Below are the code and all the weights of a small trained network. Each question names an input and a target symbol and asks about switching units off, where a switched-off unit gives its printed mean instead of its output.

import numpy as np


def w(rows, s, z=0):
    codes = np.array(rows[::2]) - 128.0
    scale = np.full(codes.shape[1], s)
    scale[-1] = z or s
    return codes * scale


def norm(h):
    return h / np.sqrt((h * h).mean(-1, keepdims=True) + 1e-5)


def softmax(a):
    e = np.exp(a - a.max(-1, keepdims=True))
    return e / e.sum(-1, keepdims=True)


def log_softmax(a):
    a = a - a.max(-1, keepdims=True)
    return a - np.log(np.exp(a).sum(-1, keepdims=True))


def net(x, mask):
    ids = ['ΓΔΛΠβεζηθμτω'.index(c) for c in x.split()]
    T = len(ids)
    res = E[ids] + P[:T]
    u = 0
    for l in range(2):
        r = norm(res)
        for j in range(3):
            rows = slice(2 * j, 2 * j + 2)
            q, k, v = (r @ M[l][rows].T for M in (Q, K, V))
            z = softmax(np.where(np.tri(T) > 0, q @ k.T / 2**0.5, -1e9)) @ v
            o = O[l][rows]
            res = res + np.where(mask[u + j], z, o[:, -1]) @ o[:, :-1]
        u += 3
    return log_softmax(norm(res)[-1] @ U[:, :-1].T + U[:, -1])


Q, K, V, O = {}, {}, {}, {}
E = w([
[92,29,174,100],'Γ',
[98,67,178,131],'Δ',
[98,35,236,17],'Λ',
[92,156,136,97],'Π',
[98,15,175,99],'β',
[132,1,168,199],'ε',
[81,26,221,62],'ζ',
[96,51,206,103],'η',
[78,167,195,50],'θ',
[93,93,168,38],'μ',
[104,50,139,129],'τ',
[80,172,196,44],'ω',
],0.0074)
P = w([
[112,151,107,140],'0',
[155,129,114,127],'1',
[3,194,241,117],'2',
[135,154,120,172],'3',
[174,132,115,128],'4',
[32,155,218,95],'5',
[158,80,56,98],'6',
[196,141,122,128],'7',
[40,77,220,167],'8',
[157,86,51,77],'9',
[208,154,130,144],'10',
[101,2,237,178],'11',
],0.019)
Q[0] = w([
[247,162,139,112],'0.h1',
[89,158,97,108],'0.h1',
[71,111,79,93],'0.h2',
[5,116,169,164],'0.h2',
[116,129,145,103],'0.h3',
[148,152,130,108],'0.h3',
],0.026)
K[0] = w([
[6,116,64,141],'0.h1',
[134,117,143,98],'0.h1',
[192,90,119,68],'0.h2',
[212,151,190,151],'0.h2',
[161,107,130,127],'0.h3',
[137,109,90,152],'0.h3',
],0.025)
V[0] = w([
[119,196,250,166],'0.h1',
[107,98,151,4],'0.h1',
[110,36,193,153],'0.h2',
[113,127,18,192],'0.h2',
[134,132,189,148],'0.h3',
[167,90,107,120],'0.h3',
],0.015)
O[0] = w([
[69,211,68,56,142],'0.h1',
[158,73,170,58,206],'0.h1',
[134,75,7,126,253],'0.h2',
[21,10,213,98,134],'0.h2',
[95,161,117,94,212],'0.h3',
[110,166,119,197,107],'0.h3',
],0.015,0.0033)
Q[1] = w([
[63,167,74,166],'1.h1',
[203,175,146,247],'1.h1',
[121,126,96,140],'1.h2',
[29,170,73,94],'1.h2',
[165,67,199,163],'1.h3',
[167,14,52,114],'1.h3',
],0.012)
K[1] = w([
[91,130,117,177],'1.h1',
[217,245,86,244],'1.h1',
[142,114,124,189],'1.h2',
[78,178,52,162],'1.h2',
[176,117,244,66],'1.h3',
[130,45,54,39],'1.h3',
],0.012)
V[1] = w([
[18,50,189,53],'1.h1',
[172,80,37,151],'1.h1',
[113,93,153,163],'1.h2',
[88,11,158,124],'1.h2',
[65,184,133,214],'1.h3',
[84,107,133,2],'1.h3',
],0.0068)
O[1] = w([
[84,233,103,83,254],'1.h1',
[100,150,141,148,154],'1.h1',
[142,41,108,78,140],'1.h2',
[135,168,121,58,204],'1.h2',
[181,90,107,253,71],'1.h3',
[71,79,101,49,222],'1.h3',
],0.0074,0.0045)
U = w([
[161,60,126,120,82],'Γ',
[2,158,103,130,53],'Δ',
[165,188,68,126,174],'Λ',
[75,160,209,130,186],'Π',
[169,56,115,126,81],'β',
[90,125,76,195,254],'ε',
[196,140,89,90,106],'ζ',
[143,169,47,97,91],'η',
[130,215,141,99,158],'θ',
[194,125,177,95,115],'μ',
[88,62,183,155,19],'τ',
[135,221,140,104,168],'ω',
],0.021,0.0053)

Each question gives the input, a string of symbols that net reads in full, and the target symbol t.
The units are the heads (2 rows each of Q, K, V and O). Each row of codes is followed by its name. A weight is (code - 128) times the scale printed after its matrix; where a second scale follows, it is the last column's (O and U).
mask holds one flag per head, layer by layer. A switched-off head (its flag False) gives its mean, the last column of its rows in O, instead of its output. The means were averaged over made-up inputs and are rounded, as every weight is.
A unit's drop is (log p(t) with every unit on - log p(t) with that unit switched off) / (log p(t) with every unit on - log p(t) with every unit switched off).
The circuit of an input: a set's keep is (log p(t) with only the set's units on - log p(t) with every unit switched off) / (log p(t) with every unit on - log p(t) with every unit switched off). Starting from all 6 units, units are removed one at a time, each time the one whose removal leaves the highest keep (on an exact tie, the one counted first), for as long as the keep stays at least 0.8.
circuit, biggest first: the units of the circuit, biggest drop first
most important unit: the unit with the biggest drop
heads that matter: for each layer, one digit per head in row order, 1 if its drop is at least 0.15 and else 0, layers parted by /
input β Π ζ β Δ Γ μ τ, target β: most important unit : 0.h1
input θ Δ μ Δ ε Δ Δ Π, target θ: heads that matter : 110 / 000
input Δ β Δ ε Δ β ε Γ, target Δ: circuit, biggest first : [0.h2 0.h1]
input η Γ τ Δ Π Δ Δ Γ τ, target β: heads that matter : 110 / 100
input ε ε η θ ε Δ Δ ε Γ Δ η τ, target Λ: heads that matter : 110 / 000
input Δ Γ η, target β: circuit, biggest first : [0.h1 0.h2]
input ω Π Δ ε Γ ε β ε η Δ Δ ζ, target ε: heads that matter : 110 / 001
input Π Δ η, target ε: circuit, biggest first : [0.h2 0.h3 0.h1]
input Π Δ ε η Δ ζ, target ε: circuit, biggest first : [0.h3 0.h2 0.h1 1.h3]
input θ β Δ Λ μ η ω ω Δ Δ Γ, target θ: heads that matter : 110 / 000
input η ε Π ζ Λ Δ ζ Λ θ Γ Δ, target η: circuit, biggest first : [0.h1 0.h2]
input ε Λ μ ζ ε, target ε: heads that matter : 100 / 000
input Π ζ Γ ε Γ ζ Γ Γ, target Π: heads that matter : 010 / 000
input ζ θ Δ, target ω: heads that matter : 010 / 000
input θ Δ Δ Π Δ Δ ε ζ, target θ: circuit, biggest first : [0.h2]
input Δ Δ Γ Δ Π, target Δ: circuit, biggest first : [0.h2 0.h1]
input Δ ζ τ Λ, target Λ: heads that matter : 010 / 000
input Δ Π β Δ θ Δ Δ, target Δ: circuit, biggest first : [0.h2 1.h1]
input ε Γ ε β ε ζ ζ Λ Δ Δ ε η, target Δ: heads that matter : 100 / 000
input ε Δ η Λ τ, target ε: most important unit : 0.h1
input τ η Γ ε Π Δ θ η ε Δ ε, target τ: heads that matter : 010 / 000
